Each row has a name. Each piece below is followed by the name of the row it came from, unless a question asks for something else. Each question is about the rows just above it. Places in a row count from 0.

[ 0.67 -3.69 -2.83  2.05  4.74  0.38 -3.37 -2.74 -2.41 -1.53 -4.58 -2.88
  2.13  3.58 -0.19 -2.57 -4.91 -2.22 -2.57  1.54  1.09  2.05  3.74 -0.44
  1.51  1.00 -1.17  1.22  3.67  1.06  0.12 -0.76  4.50  0.46  4.51  5.69
  4.95  0.73  1.67 -1.74  2.65 -3.62  2.42 -2.49  2.65  5.02  0.50  4.95
 -0.14 -0.46 -4.40  2.17 -1.86  4.74 -3.63 -1.59 -0.19]  k_868
[ 0.98 -3.40 -3.19  2.21  4.81  0.51 -2.84  2.66 -2.18 -1.79 -4.76 -2.84
  2.12  3.69 -2.61 -2.29 -4.79 -2.30 -2.42  1.53  1.04  1.66  3.43 -0.34
  1.38  0.83 -1.30  1.16  3.36  1.06 -0.55 -0.60  4.66  0.48  4.79  5.32
  5.52  0.90  1.68 -2.30  2.66 -3.83  2.32 -2.29 -7.93  4.99  0.39  5.12
  0.15 -0.71 -4.11  2.23 -1.81 -3.68 -3.57 -1.53 -0.13]  k_783
[-1.09 -6.21 -2.11 -0.11  6.89 -1.45  1.24 -3.30 -3.88 -0.14 -5.14 -3.11
 -0.03  1.52 -2.18 -2.11 -3.40  0.20 -5.22 -0.64  4.42  4.49  8.00  0.26
 -4.78  2.12 -6.20  0.08  0.16  3.42  4.21 -0.41  1.39  0.01  2.21  6.98
 -0.35 -0.25 -3.83  1.52  3.45  0.38  1.42 -0.75 -2.85 -3.77  3.77  6.73
 -3.17 -3.78 -3.60  0.29  4.16 -0.19 -2.00 -3.41 -0.66]  k_360
[ 0.05 -3.77 -1.49  1.88  5.78 -0.53 -2.42 -3.34 -3.88 -0.60 -3.88 -1.83
  1.53  3.12 -2.67 -3.06 -4.91 -1.32 -4.54  1.50  2.08  2.70  6.74 -1.73
  0.10  1.73 -1.60  1.47  2.49  0.75  3.05 -0.43  4.03  1.00  4.10  6.61
  2.93 -0.03  1.37  1.26  3.43 -2.69  2.12 -1.66 -6.17  3.22  2.15  5.50
 -0.22 -0.49 -4.53  2.11 -1.25  2.91 -2.88 -2.73 -0.01]  k_965
Where in the named rows is [3.58]? => k_868, 13
Among the named rows, does one hold [-3.40 -3.19] next to each other, in this order? => yes
asked: [ 4.81  0.51 -2.84  2.66 -2.18 -1.79 -4.76 -2.84] => k_783
Times [2.66] occurs in k_783: => 2
Among the named rows, does one hold [0.16 0.08] next to each other, in this order? => no
How many times does k_868 hold [-3.69]? => 1

[-3.01  0.23 -1.22 -0.79 -0.48  1.94  5.13 -1.63 -7.64 -2.19] = k_783
[-3.01  0.23 -1.92 -0.79 -1.63  4.87 -0.07 -7.50 -2.96  5.55] = k_360
[-0.57  0.23 -0.58 -1.62 -1.87 -1.62 -0.07 -0.57  2.09 -0.06] = k_965
[-3.01  0.23 -2.15 -0.79  1.59  4.38 -5.48 -5.24  4.10  4.57] = k_176
[-3.01  0.23 -0.58 -6.39 -6.39  5.01 -4.02 -6.39  2.09 -6.39] = k_415
[-3.01  0.23 -0.58 -0.79 -1.87 -1.62 -0.07 -0.57  2.09  4.33] = k_500
asked: [-3.01  0.23 -1.22 -0.79 -0.48  1.94  5.13 -1.63 -7.64 -2.19] => k_783
[-3.01  0.23 -0.58 -0.79 -1.87 -1.62 -0.07 -0.57  2.09  4.33] is in which row? => k_500
Where in the named rows is [4.33]? => k_500, 9
The value that k_415 holds more than once: => [-6.39]
Times [-0.57] occurs in k_965: => 2
Count of [-6.38] in k_415: => 0
How many times does k_965 hold [-0.07]? => 1

[ 1.46  1.57 -0.83  2.44 -0.85  0.16  0.38]  k_176
[ 4.75 -0.08 -2.36  0.62 -0.48 -2.70 -1.11]  k_965
[ 8.66 -1.97  0.06  1.72  1.76  1.24  5.58]  k_868
[ 1.46  1.57 -0.83  1.46  1.46 -0.83 -0.83]  k_500
[ 9.49  2.34  2.34  3.12 -3.26 -0.32  6.76]  k_415
[-0.82 -0.57  0.09  0.92  3.44  2.04 -3.09]  k_726
How many times does k_415 hold [2.34]? => 2
The row with [-0.57  0.09  0.92  3.44] is => k_726
Is [-2.36  0.62] printed in one of the named rows, side by side and in this order? => yes
asked: [0.09 0.92 3.44 2.04] => k_726
Times [-0.84] occurs in k_500: => 0

